Known rows:
dupos: -16   9 -30  22  11  40  -1   5   5  11 -33  19 -29  12   1 -16   5  -5  -7   9  31  -3  15  18 -13 -15   7  15 -10   9  -4  -7  19   9  -8 -14   1  11 -11   1 -22   6 -12 -20   0  -7   5  24  34 -14  -1 -19  -1
vimi:  10   4  20 -12  -5 -16  -7   1  -3  13   4  -1  15  -8  13   3  -3   9   4  -9   0  -1   8   2  14  -7 -14  -7  21   2   7   1 -11  -4 -15   0  -1  -2  -2   1 -13   4  -6   5   2   3   5  -4 -23  -2  -2   7  -8
drebru: -10 -14  -8 -10 -17 -10   7  -2  -4 -20   3  12   5   4 -20  10  -6  10  -8  -4 -15  11  -1  -4  -2  12   0  14  -7  17   4  -9  -9 -11  -5  -5   0  -9   8  -1  32  -8  -4  16 -12   1 -10   4  -6  17  13  26   9
skimo:  26  -3  26  -6   8  -1 -11   4   1  20   4 -11 -10  -4  -7  19 -43  14  -9 -40  -9 -21   9 -18  13  18 -11  15  31  -8  12 -25  -8 -21  -5 -13  12 -32   2   3   7   6  15   7  -6   1  14 -11   2  -3   3   7 -18
zatar:  -2   6  18 -15  -1 -17  -6   3 -11   7   1  -6  12  -9   1  10   3   8   3  -8   0  -9  -2  -4  12  -4 -11  -2  28  -8   1  17 -11  -8  -2   3   7   2  13   1  -6  11   0  18   5   3   0  -7  -2   6  -7  -8  -6
radrulik:   0   6 -17  15  22  24   9   6   1  10  -6 -15 -12   0  -8  -1  -9 -11   0  12  18  -7  -1 -13 -12 -12  22   8  -8 -17  -3  -1  37   8  23 -13   9  12   1   2  -5  -9  15 -16   5  -3  -4   1  50 -10 -14 -28   1
mibris:  -9   7 -21  13  18  21  11   5   1   5  -9  -9  -7   4  -5  -8   6 -11   2  19  16  -1  -5  -6 -14 -15  20   0 -14 -13  -6   8  31  12  22  -9   2  21   2   3  -7  -6   7 -13   6  -3  -5   4  41  -8 -13 -31   4
zetras:  10   5  18 -11  -4 -15  -6   1  -3  15   5  -2  14  -6  12   1  -3   8   5  -8   1   1   9   2  13  -8 -13  -7  19   2   6   1 -10  -2 -14  -2  -1  -2  -2   1 -15   4  -4   3   2   5   3  -3 -19  -2  -1   6  -8
trokil:  46  -2  40  -6  13  -9 -16   7   1  32  13 -22   0 -20   0  30 -63  10  -3 -32   8 -24  24 -23  19   5  -9  24  46 -15  15 -35  13 -21  -9 -18  24 -40  -6   0  -1 -10  22  -3  -2   1  14 -11   8 -11  -5  19 -20
kuver: -15  12 -25  16   6   5  10  11  -3  -1   0  -5  -8   8  -7   1  20 -12   2  22   9  15  12   2  -3 -16  12   7  -1  -9 -13   9  23   6  17  -5   5   3  -3  -4  -6   3  13   1  10   7 -26  10  45  -2  -1 -21   1
klistis: -11 -20  20  -9   4   2  -4 -13  -9 -21 -11   1   6 -15   6   2  -3  -1  -6  10  -1 -22 -26 -12  -9  -4   0   2   4  -7   8  20   8  -4  13   7   1  16   8   2  23 -12 -18   4   1 -20  27  -7  -5   3 -22  -3  15
rokel:   6  -9   9  14   1  12 -30 -11   3  -8 -27   9 -27  -6  17   4  -4 -13  -6  -8  17 -31  -9  12 -12   8 -14  -8  -9   4  -7  -1   8 -14 -11  19  15 -12  -8  -8  -9   8 -25  -2   4 -22  39  14  -8   3   3   5  12
gosu:  13  -7   4   7 -22 -33  -6 -24 -27 -10   6  10  14   6 -33  -9   3 -26   8 -22   7  22 -24   4 -31  20  29  -1 -23  32   6   7 -36   0 -21   4   1  -6  36 -26  30  15 -16  20 -13  23 -13   1 -21  30  11  32  -6
tratrir:  -9  10 -36  18   6  14  14   8  15  -1  16  -7 -17  19 -11 -12   6  -9   2  18   5  16   6   3  -6   8  23   4 -33   2 -11  -4  21  11  19  -3  -5   7 -10   2  -1  -7  28 -13   0  10 -26   0  24  -6   8 -15   3
trodil:  10   2  23 -13  -6 -17  -8   0  -3  11   4   0  15  -9  14   4  -6  10   3  -9  -2  -3   8  -1  14  -7 -16  -5  23   2   8   1 -11  -6 -14  -1  -1  -4  -2   2 -10   2  -6   5   1   2   8  -4 -23  -2  -3   9  -7
gofli:  -1 -15  10 -15  -4 -16  -3  -4  -9 -23  14 -10  14 -20 -12  12  -7  -6   1  12  -4  -7 -22  -6   0  12   7   9   2  -8  -3  14   8  -2  12  14  10   1   9   2  26 -15   5   8   0  -7   3 -12  -7   9  -8  11  11
triskis:  -9  10 -36  18   6  13  14   8  15  -2  15  -6 -17  19 -10 -12   6  -9   2  18   5  16   6   3  -6   8  23   4 -33   2 -11  -5  21  11  19  -4  -4   7 -11   2  -1  -7  28 -13   0   9 -26   0  24  -7   8 -16   3

Facts:
bremo	ψ	nobek; bretris	ψ	troske; brusun	ψ	fleplife; dadram	ψ	gobrapul; difletres	ψ	fitri
disa	ψ	varo; draklo	ψ	pledre; drebru	ψ	gevir; dutin	ψ	bretris; fitri	ψ	kluklik
flapak	ψ	nuplir; fliner	ψ	labril; foflan	ψ	godru; foskos	ψ	draklo; gafi	ψ	subrumes
gedrik	ψ	stidri; genidum	ψ	skovar; gobrapul	ψ	stiges; godru	ψ	gosu; gofli	ψ	kirom
gosu	ψ	plotrem; grebragor	ψ	luklil; griskik	ψ	kuver; grolun	ψ	rebro; grude	ψ	grebragor
grute	ψ	grude; gula	ψ	soflir; gutrol	ψ	tratrir; guza	ψ	griskik; kapli	ψ	triskis
kavo	ψ	trobik; kigur	ψ	tragil; kirom	ψ	brusun; kladodrin	ψ	mustok; kladris	ψ	trelis
klatu	ψ	siflen; kledren	ψ	foskos; klirupo	ψ	grolun; klistis	ψ	litedir; klumes	ψ	stapu
laros	ψ	dutin; lestim	ψ	rokel; litedir	ψ	kledren; lobu	ψ	kladodrin; luklil	ψ	nisko
mabebir	ψ	zalom; memem	ψ	skimo; mobur	ψ	zepom; mustok	ψ	mabebir; nedros	ψ	guza
nevenin	ψ	vogrogom; nobek	ψ	nevenin; nuplir	ψ	pogodum; pabuflo	ψ	sodu; pebik	ψ	pliguver
pibros	ψ	skufir; pledre	ψ	vodrilus; pliguver	ψ	skebra; pliru	ψ	zigrur; ploplenar	ψ	zitros
plotrem	ψ	grute; pogodum	ψ	dabustur; rebro	ψ	veser; ribul	ψ	radrulik; rokel	ψ	sapo
rustem	ψ	stotubis; sepli	ψ	tava; sezun	ψ	bremo; skeklil	ψ	gafi; skiklur	ψ	trodil
skimo	ψ	trepumor; skovar	ψ	sutral; skufir	ψ	flapafles; sodu	ψ	skedo; stapu	ψ	dadram
storan	ψ	gula; stotubis	ψ	mibris; stovi	ψ	zasu; sutral	ψ	steskinek; tava	ψ	kladris
tragil	ψ	tofo; trelis	ψ	kavo; trepumor	ψ	trubul; trifum	ψ	klirupo; trodil	ψ	storan
trokil	ψ	ribul; troske	ψ	skamis; trubul	ψ	trokil; veser	ψ	zubrofes; vimi	ψ	ploplenar
vodrim	ψ	davus; vogrogom	ψ	pabuflo; zasu	ψ	drebru; zatar	ψ	plome; zetras	ψ	bidrak
zustogi	ψ	zusko; bremo	η	e; bretris	η	e; dabustur	η	e; dadram	η	b
davus	η	g; difletres	η	f; draklo	η	b; drebru	η	b; dupos	η	f
dutin	η	g; fatrel	η	f; fitri	η	d; flapafles	η	a; fleplife	η	c
flezum	η	a; fline	η	e; foflan	η	a; gafi	η	e; gedrik	η	a
genidum	η	b; gevir	η	a; godedru	η	g; gofli	η	a; gosu	η	b
grebragor	η	a; grepa	η	b; griskik	η	c; grolun	η	a; grude	η	b
gula	η	d; gutrol	η	b; guza	η	a; kapli	η	b; kavo	η	e
kirom	η	a; kladodrin	η	b; kladris	η	a; klatu	η	a; kledren	η	c
klistis	η	a; kluklik	η	f; kuver	η	a; labril	η	f; laros	η	a
lestim	η	a; litedir	η	c; mabebir	η	e; memem	η	g; mibris	η	a
mobur	η	g; nases	η	b; nevenin	η	b; nisko	η	b; nobek	η	f
nuplir	η	f; pabuflo	η	c; pebik	η	e; pibros	η	g; pledre	η	a
pliguver	η	a; plome	η	d; ploplenar	η	f; plotrem	η	a; pogodum	η	b
radrulik	η	a; ribele	η	g; ribul	η	d; rokel	η	c; rustem	η	a
sapo	η	c; sepli	η	a; sezun	η	c; skamis	η	e; skebra	η	a
skedo	η	b; skeklil	η	e; skiklur	η	b; skimo	η	e; skovar	η	b
skufir	η	e; sodu	η	f; steskinek	η	a; stidri	η	g; storan	η	e
stosto	η	d; stotubis	η	a; subrumes	η	a; sutral	η	g; tava	η	c
tofo	η	c; tragil	η	c; tratrir	η	g; trelis	η	e; trepumor	η	g
trifum	η	d; triskis	η	g; trubul	η	d; veser	η	a; vodrilus	η	a
vodrim	η	a; vustuk	η	b; zalom	η	b; zatar	η	a; zigrur	η	a
zitros	η	a; zusko	η	b; zustogi	η	b; bremo	ω	131; bretris	ω	409
dabustur	ω	3; dadram	ω	641; davus	ω	759; draklo	ω	131; drebru	ω	659
dupos	ω	742; fatrel	ω	641; fitri	ω	409; fleplife	ω	742; flezum	ω	759
fline	ω	759; gafi	ω	759; gedrik	ω	409; genidum	ω	759; godedru	ω	409
gofli	ω	759; gosu	ω	659; grebragor	ω	158; grepa	ω	759; griskik	ω	3
grolun	ω	759; grude	ω	641; gula	ω	759; gutrol	ω	759; guza	ω	659
kavo	ω	409; kirom	ω	759; kladris	ω	742; klatu	ω	759; kledren	ω	742
klistis	ω	131; kluklik	ω	759; kuver	ω	186; labril	ω	3; laros	ω	3
lestim	ω	3; memem	ω	659; mibris	ω	131; mobur	ω	759; nases	ω	131
nevenin	ω	742; nisko	ω	759; nuplir	ω	106; pabuflo	ω	759; pebik	ω	3
pibros	ω	641; pledre	ω	759; pliguver	ω	759; plome	ω	759; ploplenar	ω	742
plotrem	ω	409; pogodum	ω	759; radrulik	ω	131; ribele	ω	158; ribul	ω	186
rokel	ω	742; sapo	ω	186; sepli	ω	759; sezun	ω	3; skamis	ω	3
skebra	ω	409; skedo	ω	759; skiklur	ω	641; skufir	ω	106; sodu	ω	409
stidri	ω	742; storan	ω	131; stotubis	ω	759; sutral	ω	742; tava	ω	409
tofo	ω	641; tragil	ω	158; tratrir	ω	759; trelis	ω	186; trepumor	ω	742
trifum	ω	409; triskis	ω	759; trubul	ω	759; veser	ω	759; vodrilus	ω	759
vodrim	ω	131; vustuk	ω	3; zalom	ω	409; zigrur	ω	759; zitros	ω	131
zustogi	ω	759

Rows:
No name comes twice in this set of rows, the named rows included.
  1  27 -20  18   3  -2   8  18  10  28   6 -12  -6  19  12  -8  11  -1   4   5   8  19  23   2  12 -13   1 -12   0   2  -7   0  14   8   1 -12  -2   5 -12   2 -39  14  16  -8  13  20 -19   5  17 -11   7 -28 -17 | stosto
 -4 -15  11 -13  -3 -14  -3  -3  -7 -25  15 -10  11 -18  -9  13 -10  -3  -3  15  -5  -8 -19  -9   2  11   6  13   4  -7  -1  15  12  -4  14  11   9   0   5   3  28 -17   6   9   0  -8   3 -12  -4   7 -10   9  12 | veser
 -4 -14   7   3   1  19 -23 -10  -6  -7 -33  17 -19  -9   4   1  -6  -3 -10 -11  13 -27 -11  11 -11   5 -11   7   3   4   2  -1   3  -9 -13   8   9  -6  -1  -1   3   7 -30   0  -2 -23  36  14  -2   2  -4   4   7 | sutral
  1 -14 -41 -50   2  49  -3  15  -4  -6 -53  22  17 -35 -23  22  21  29   4 -16 -14 -20 -27  36   0   4 -30 -19 -10 -31 -23 -33 -23  23 -32  28   9   2  17  23 -26   0 -44 -15 -19 -40  27  31 -13  10  20  15  19 | nevenin
 -4 -13   7   0   1  23 -16 -10  -5  -7 -35  23 -14 -10   3  -2  -9   0 -11  -6  18 -24  -6  13 -12  -1  -9  14   6   9   4  -4  -2  -5 -20   1   7  -2   0  -1   2   1 -32  -7  -5 -22  34  15  -5  -3  -6  11   6 | ploplenar
-44 -19  15  -9 -14 -20   2  -9  -3 -45  12   9   6  -2  14  -6  13   4 -13  37 -13   0 -15  -7   8   0  -4  16   3  13   7  43  13  -9  23   7 -11  23  -9   8  39 -17  -5  20   4 -13   5 -13 -17   5 -19  -1  22 | pledre
-15  10 -32  26  11  35  -7   6   5  11 -31  13 -35  14   1 -14  10 -10  -5   5  28  -4  11  17 -13 -10   7   7 -16   5  -8  -4  25   6  -1  -8   5   6 -12   0 -22  12  -9 -13   4  -7   5  23  40  -8   1 -27   0 | stidri
 22  -7 -33 -33  -5   8   1  11  21 -20   8 -15  18 -26  -9  29  18   7  17   6 -26 -10 -28  18   6  27 -16 -43 -42 -31 -37 -25 -10  14  -2  52  13  -8   4  11 -22 -17   2 -16  -3 -19   0   5 -37  13  34  22  30 | pabuflo
-62 -30  20  -4 -10  17  10 -23   6 -44 -21  41 -12  18  27 -33  13  20 -28  21 -23  -9 -13  -7  -4  -7 -14  17  -2  30  30  31  -7  -9  14 -12 -39  36 -16  13  49 -14 -34  10 -10 -27  33  -7 -27  -5 -26  -3  22 | draklo
  2  10 -32  21   1   1  12  13  13  -1  19 -16  -7  10  -1  -7   3 -14   2  28   5  23   5  -1  -1   0  22   0 -30   2 -13  -4  34  15  17  -3  -1   5 -17   3 -11 -10  22 -20   9  12 -19   2  16  -9   7 -13  -2 | plome
 35 -15  23  11   3  -8 -13   3   0  -1   9 -17  -8 -17   0  31 -40  -8  -9 -11  -4 -13   8 -19   4   9  -4  17  20 -11   1 -28  21 -17   1  -2  21 -42 -10  -7  15 -10   9  -6   4  -5  19   0   7  -3   3  27  -5 | ribul
 12 -15   7  -1  -9 -16  -4  -2   3 -19  18 -11   8 -12   3   8 -13  -7  -3  12 -10   2 -15  -7   3  15   4   1 -11   2  -3  -1  14   0   6  12   4  -7  -7   2  16 -16   2  -5   2  -4  13  -8 -24   2   1  18   6 | gula
 13  -7 -11 -26   0  15  21   4   9 -13  -3   3  23 -13  -8  18  21  13   9  -3 -34   2  -5   7   2  -1 -17 -25  -5 -26 -14 -27 -36  12  -6  21  -8  -8  11   1  -6  -9  -7 -12  -7 -11  -9   4 -20   4  19  26  14 | sodu

The same things again, as new rows of numbers:
Known rows:
zitros:  -2  -1 -16   9   5  13  13   7  -2 -22 -33   9 -18
gedrik:   1   3  -6   6  -8   6   8  -2   2 -23 -27  15 -21
zasu:   6   0  -5  10  -8  12   7  -1  -4 -24 -13  10 -10
stapu:   7  -1  -5  10  -9  11   7  -1  -4 -25 -12  10 -10
stiges:   6   3 -14  12   3  17   9   9   0 -12 -24  10 -13
rokel:  13  -9  -3   5  -3   7  13   8  -4 -15 -15   8  -9
genidum:   3   3 -14  12   2  12  19 -14  -6 -23  -4  -7 -16
gula:   4   2 -14  12   5  12  17 -15  -4 -21  -4  -8 -13
varo:   6   3 -13  11   4  17   9  10   0 -12 -25  11 -14
nobek:   0   3  -4 -23 -16  22  15  -8  -4 -10  -6  14   4
pliguver:  -7   9 -13  12   2  10  19 -15  -7 -28 -17  -8 -17
skufir:   1   5 -11  13  -5  16   9  -1  -4 -27 -15  10 -13
skebra:   0   5 -12   8  -1  10   8   5   4 -15 -35  15 -23
tofo:   9   3 -14  13   6  20   8   9  -1  -9 -18   9 -11
kladodrin:   8  -6 -10   9  -8  10   8  -3  -2 -27  -9  12 -16
dutin:   4   2  -4  12 -11  10   8   0  -6 -26 -15  10 -10
grepa:   2   6 -20  14  12  16  20  -6  -4 -13 -13  -6 -18

Rows:
No name comes twice in this set of rows, the named rows included.
  0  11  -9  15   2  13  20  -9  -9 -19 -13 -10 -11 | mobur
  7  -6 -18   9   5  15  13   9  -1 -17 -21  10 -17 | nases
  7  -2 -18  10   5  17  11   7   2 -13 -22  13 -19 | zusko
 -1   7 -22   7  10  19  25  -6  -4  -9 -13  -5 -18 | skedo
 -8   9 -20  17  11  12  18  -9  -5 -18 -26  -8 -19 | vodrilus
 10  -1 -14   7   2  12   8   8   5  -8 -23  17 -23 | zalom
  3  -7 -17  25   0   2   5 -18  -9 -23   0 -11 -10 | trubul
 12  -5  -6   5  -7   7   4  -3   3 -18 -12  14 -17 | trifum
 13 -19  -6  18  -9  -3   2   4  -7 -18 -10   5  -7 | kledren
 -2  -5 -10  11  -7   6  10  -3  -5 -33 -22   8 -14 | klistis
  5   9 -13  12  17  19  12  -6  -3  -6 -16 -12  -4 | kluklik
 -1   8 -12  13   2  12  20 -12  -7 -23 -11  -9 -14 | gafi

The same things again, as new rows of numbers:
Known rows:
plome:   3  20 -18  -1  -2   3   3  17 -16  -1  26 -10  20
klatu:   0   4  31   9  -1   3   2  -5  -1   0  -7 -10  11
dabustur:  14   8 -35  -4  10  12  -4 -12 -13  -2  10  -5   8
gobrapul:  -6   1  -5   2  -1  -5   1  17   1  -1  -1  18 -13
skufir:   9 -13  24   0   1  13 -10 -14 -11   3  -1 -12  19
pliru:  -9  -3  25   7  -5  -6   2   9   9   1 -13  11 -11
fleplife:   1   9 -40  -7   0  -3  -1  -9  -6  -1  14  -3  -2
brusun:  -6   1  -4   1  -2  -5   1  16   2  -1  -2  17 -12
triskis:   2  16 -32  -9  -8   6   1   9  -7   1  15   2  16
trifum: -10  -5  57  18  -1  -2   8  10   5  -6  -2 -24  23
skebra:   3  -5 -11  -2  11   2   2  12  -7 -10  13   0  10
tragil:  -1  -3  11   2  -5   7  -3 -14  -4   1   6 -17  11
pledre:   1   8  -6   8   4   2  -1   7 -12  -3   6  -2   5
nevenin:  -5   0 -18  19  11  -2  -6  12 -13  -5  -2   8 -22
vustuk:  11   6  -2   5   6  13  -3 -10  -8   0   0  -4   6
difletres:  -6 -14  19   9  -8 -11   4 -14  16   0 -12  -4  -8
guza:  -1 -19  16   6   2   1  -8  -5   4   4  -1 -21  -6

Rows:
No name comes twice in this set of rows, the named rows included.
 -4   0  23   7   2  -1   7  17  -2  -7  12 -17  22 | fitri
 34  51 -41 -76  -5  -4   4  13  29  13   6  -5 -19 | godru
 -8  -2   1   7  -2  -6   1  15   2  -1  -5  17 -13 | klirupo
  7   4 -28  -1  -4   4   0  -3  -7  -2  18   3   5 | kluklik
  5   8  -4   2  -3   7   0 -19  -2  -1   7 -19  15 | griskik
  2  -2 -17  -3   7   4 -14  18 -11  -1  18 -23 -20 | bremo
-4 -3  9 -1 -5  3  5  8  7 -5  1 -6 19 | godedru
 -9  -1  -3   9   0  -7   0  18   0  -2  -3  19 -15 | foskos
 41  21 -19 -71   2   6  -6 -17  30  17   2 -31 -15 | gosu
 -4 -13  44  11   5   1   5   0   6  -7 -10 -12  13 | gedrik
 -9  -6 -24   6  -1 -14  -1  24   1  -8  14   0 -27 | nobek
 -3  -9  15   6   3 -11   0 -10   9   2 -24   7 -16 | skiklur
 -2   2 -45 -14   0 -15   1  -8   2   0   8   4  -8 | tofo
  8   3 -29   3   4   7 -10   4 -15   3  19 -12  -2 | radrulik

